Look-ups in named tables: a row name and a column name give one cell, copied from the table.

por.csv
,sifavov,lakapaf,gom,tuzom,ral,lam,tumazut,siziz
rog,171,127,237,66,214,124,120,60
kofadu,246,144,160,154,202,134,103,118
luf,213,130,219,157,183,121,133,101
lonefer,214,134,157,72,247,156,77,132

lonefer, lam -> 156
luf, ral -> 183
rog, lam -> 124
lonefer, tumazut -> 77
luf, lakapaf -> 130
luf, tumazut -> 133
luf, siziz -> 101
lonefer, gom -> 157
lonefer, siziz -> 132
lonefer, lakapaf -> 134
lonefer, tuzom -> 72
kofadu, lakapaf -> 144
rog, tuzom -> 66
luf, gom -> 219
rog, gom -> 237
Which row has the largest gom? rog

raful =
	vupefa	zana	bil	pav	biki	ket	ruli	lubunar	teriku
mez	154	184	88	149	131	138	144	170	149
pep	171	116	131	127	107	155	113	125	115
dor	112	147	59	90	153	109	136	159	130
ver	156	106	93	126	125	109	169	96	92
pelogil	147	97	104	133	103	105	135	139	175
dus	79	158	157	230	150	144	129	106	132
viduzo	139	127	159	192	155	112	97	182	204
kivop	160	195	172	152	119	78	147	74	184
led	148	81	176	180	190	141	121	170	178
mul	170	147	94	158	156	171	117	110	149
nanami	159	195	194	95	136	92	144	144	100
sapade	76	127	141	154	79	143	108	117	84
nebifof	113	107	160	96	116	191	165	184	155

lubunar of pelogil = 139
pav of pelogil = 133
lubunar of dus = 106
pav of led = 180
vupefa of mez = 154
pav of nebifof = 96
ket of kivop = 78
pav of nanami = 95
biki of pelogil = 103
bil of led = 176
vupefa of ver = 156
teriku of dor = 130
biki of nanami = 136
teriku of pelogil = 175
Row with the largest bil: nanami

budis.csv
,neb,gupen,kuge,lum
sogotos,40.646,-10.853,-74.634,23.352
pebap,21.647,-16.346,-75.790,-25.100
mok,51.920,-35.271,-66.927,10.259
mev,42.934,-21.039,-69.328,-9.589
pap,33.882,-19.854,-79.704,5.128
vab,24.275,-39.943,-62.635,-1.450
vib,37.956,-14.377,-68.478,0.372
kep,21.384,-47.192,-56.129,-20.059
zar,41.135,-34.640,-75.373,10.461
ret,40.176,-29.861,-75.543,6.445
nubigu,41.063,-34.169,-74.107,11.748
segesa,32.423,-32.258,-78.446,0.325
bazemi,5.660,-22.863,-62.872,-6.214
vev,47.393,-31.665,-67.425,5.497

What is the kuge of segesa in budis?
-78.446
What is the kuge of nubigu in budis?
-74.107
What is the gupen of vib in budis?
-14.377
What is the neb of kep in budis?
21.384
What is the kuge of vib in budis?
-68.478
What is the lum of pap in budis?
5.128
What is the lum of nubigu in budis?
11.748
What is the kuge of bazemi in budis?
-62.872
What is the lum of vev in budis?
5.497
What is the lum of mok in budis?
10.259
What is the gupen of nubigu in budis?
-34.169
What is the neb of mok in budis?
51.920
What is the lum of ret in budis?
6.445
What is the gupen of ret in budis?
-29.861
What is the gupen of mok in budis?
-35.271
What is the kuge of ret in budis?
-75.543
What is the neb of ret in budis?
40.176
What is the neb of vev in budis?
47.393
What is the neb of mev in budis?
42.934
What is the lum of bazemi in budis?
-6.214

fum =
,res,dagaval
kipir,112,92
zedato,152,51
bosifo,61,105
puzil,104,117
nurubo,65,216
bozesi,107,114
saral,163,115
siz,84,84
teruz,94,110
voga,112,112
mebag,45,107
nusel,105,124
tum,93,148
lidi,77,79

What is the res of kipir in fum?
112
What is the res of bosifo in fum?
61
What is the dagaval of saral in fum?
115
What is the res of saral in fum?
163
What is the dagaval of tum in fum?
148
What is the dagaval of nurubo in fum?
216
What is the res of teruz in fum?
94
What is the dagaval of puzil in fum?
117
What is the res of nurubo in fum?
65
What is the dagaval of kipir in fum?
92
What is the dagaval of voga in fum?
112
What is the dagaval of lidi in fum?
79
What is the res of puzil in fum?
104
What is the res of tum in fum?
93
What is the dagaval of zedato in fum?
51
What is the dagaval of siz in fum?
84

Table nizitop
	fimug	durof
baro	-0.7	-1.0
bul	-0.3	-0.2
fope	5.8	0.8
rozeg	-0.8	4.2
zun	1.2	-6.0
guzo	-1.4	-1.7
remim	-0.9	-0.2
tudumi	0.7	-0.4

bul, durof -> -0.2
zun, durof -> -6.0
guzo, fimug -> -1.4
fope, fimug -> 5.8
fope, durof -> 0.8
bul, fimug -> -0.3
Row with the largest durof: rozeg

zuguza
columns: zolizal, momol, bem, runum, simakav, zibara
lod: [54, 46, 150, 196, 140, 198]
lun: [30, 28, 137, 206, 122, 193]
nolega: [29, 27, 141, 212, 125, 207]
sepumap: [35, 38, 162, 220, 109, 213]
pulun: [26, 27, 115, 181, 93, 208]
poz: [31, 25, 140, 226, 114, 207]
kur: [30, 31, 123, 185, 97, 183]

What is the runum of pulun in zuguza?
181
What is the zibara of pulun in zuguza?
208
What is the simakav of lod in zuguza?
140
What is the simakav of sepumap in zuguza?
109
What is the zolizal of sepumap in zuguza?
35
What is the bem of poz in zuguza?
140
What is the bem of kur in zuguza?
123
What is the runum of sepumap in zuguza?
220
What is the momol of poz in zuguza?
25
What is the zolizal of kur in zuguza?
30
What is the runum of nolega in zuguza?
212
What is the zibara of lod in zuguza?
198
What is the momol of nolega in zuguza?
27
What is the simakav of kur in zuguza?
97
What is the bem of sepumap in zuguza?
162
What is the momol of lun in zuguza?
28
What is the bem of lun in zuguza?
137
What is the zolizal of lod in zuguza?
54
What is the zibara of lun in zuguza?
193
Which row has the largest zolizal? lod

sura:
	gen	sopu	voburo
lan	-0.2	0.0	0.0
tigoz	-0.1	-0.1	-0.1
guv	0.0	-0.3	-0.5
vus	0.0	-0.1	0.4
dogo	0.3	0.0	0.0
nek	0.8	0.2	0.2
rotoza	0.0	-0.3	-0.3
guge	0.7	0.1	0.2
munitiz	-0.4	-0.2	-0.2
devepa	0.4	-0.3	-0.3

rotoza, voburo: -0.3
dogo, gen: 0.3
guge, voburo: 0.2
vus, voburo: 0.4
rotoza, gen: 0.0
tigoz, sopu: -0.1
vus, gen: 0.0

ruv =
cols = zuf, tuf
gikanob: [-0.1, 0.7]
vozelo: [-0.4, -0.3]
ges: [-0.2, 0.2]
pivese: [0.3, -0.5]
fanosif: [0.6, -0.5]
sevo: [-0.1, 0.7]
mas: [0.3, -0.4]

tuf of mas is -0.4
zuf of gikanob is -0.1
zuf of fanosif is 0.6
zuf of ges is -0.2
tuf of pivese is -0.5
tuf of fanosif is -0.5
tuf of gikanob is 0.7
tuf of vozelo is -0.3
zuf of vozelo is -0.4
tuf of sevo is 0.7
zuf of sevo is -0.1
zuf of mas is 0.3
tuf of ges is 0.2
zuf of pivese is 0.3

Table vavalin
         puravag  fini  butid
div           50    12     22
nin           64    68     60
fogarum       51    46     72
kom           78    58     20
gatuke        39    20     58
bugovov       37    35     31
bimuf         81    72     49
vilig         16     9     19
lin            7    52      5
kolim         74    46     37
dakoz         61    68     42
gefefa         7    80     71

fini of lin is 52
butid of nin is 60
puravag of gatuke is 39
fini of kom is 58
puravag of lin is 7
butid of fogarum is 72
puravag of bugovov is 37
fini of kolim is 46
fini of dakoz is 68
fini of gatuke is 20
puravag of kom is 78
butid of div is 22
puravag of fogarum is 51
butid of vilig is 19
fini of vilig is 9
puravag of bimuf is 81
Which row has the largest puravag? bimuf

pusaru
         gelimez  zuguri  neket  tebev  bazutu  zimanin  zinu  zavova
zoz           32      37     68     10      35       19    16      48
sab           29      41     48     31      42       31    55      12
detov         32      25     43     16      49       47    26      48
sovomug       75      42     18     46      33       10    46      37
taruz         48      78     36     51      31       52    13      32
belaper        5      47     64     27      21       29    31      11
zeri          33      60     31     49      34       63    19      26
lup           48      19     34     30      71       42    49      29
tevuf          9      49     32     46      24       57    31       9
galuve        35      23     35     34      51       34    58      16
biz           28       3     21     11      25       18    24      62

zuguri of zoz = 37
gelimez of galuve = 35
zuguri of belaper = 47
tebev of zoz = 10
neket of lup = 34
zinu of zoz = 16
tebev of detov = 16
tebev of zeri = 49
bazutu of galuve = 51
gelimez of lup = 48
neket of detov = 43
zimanin of taruz = 52
tebev of lup = 30
zuguri of zeri = 60
neket of galuve = 35
zimanin of galuve = 34
zinu of lup = 49
zavova of zeri = 26
bazutu of zoz = 35

guma
        silumor  kagem   geva    bub
kanif     -0.32   0.66  -0.25   0.44
dozaka     0.16   0.10  -0.66   0.30
torosa     0.72  -0.42   0.01  -0.03
med        0.25   0.00  -0.65   0.27
tufog      0.44  -0.20  -0.55   0.17
nel        0.72  -0.39   0.40  -0.09
zafesi     0.58  -0.33  -0.38   0.09
tareme     0.69  -0.35   0.52  -0.10

geva of tufog = -0.55
geva of tareme = 0.52
geva of kanif = -0.25
kagem of nel = -0.39
bub of tareme = -0.10
geva of torosa = 0.01
kagem of dozaka = 0.10
silumor of zafesi = 0.58
silumor of tufog = 0.44
bub of kanif = 0.44
kagem of med = 0.00
geva of dozaka = -0.66
geva of med = -0.65
kagem of tareme = -0.35

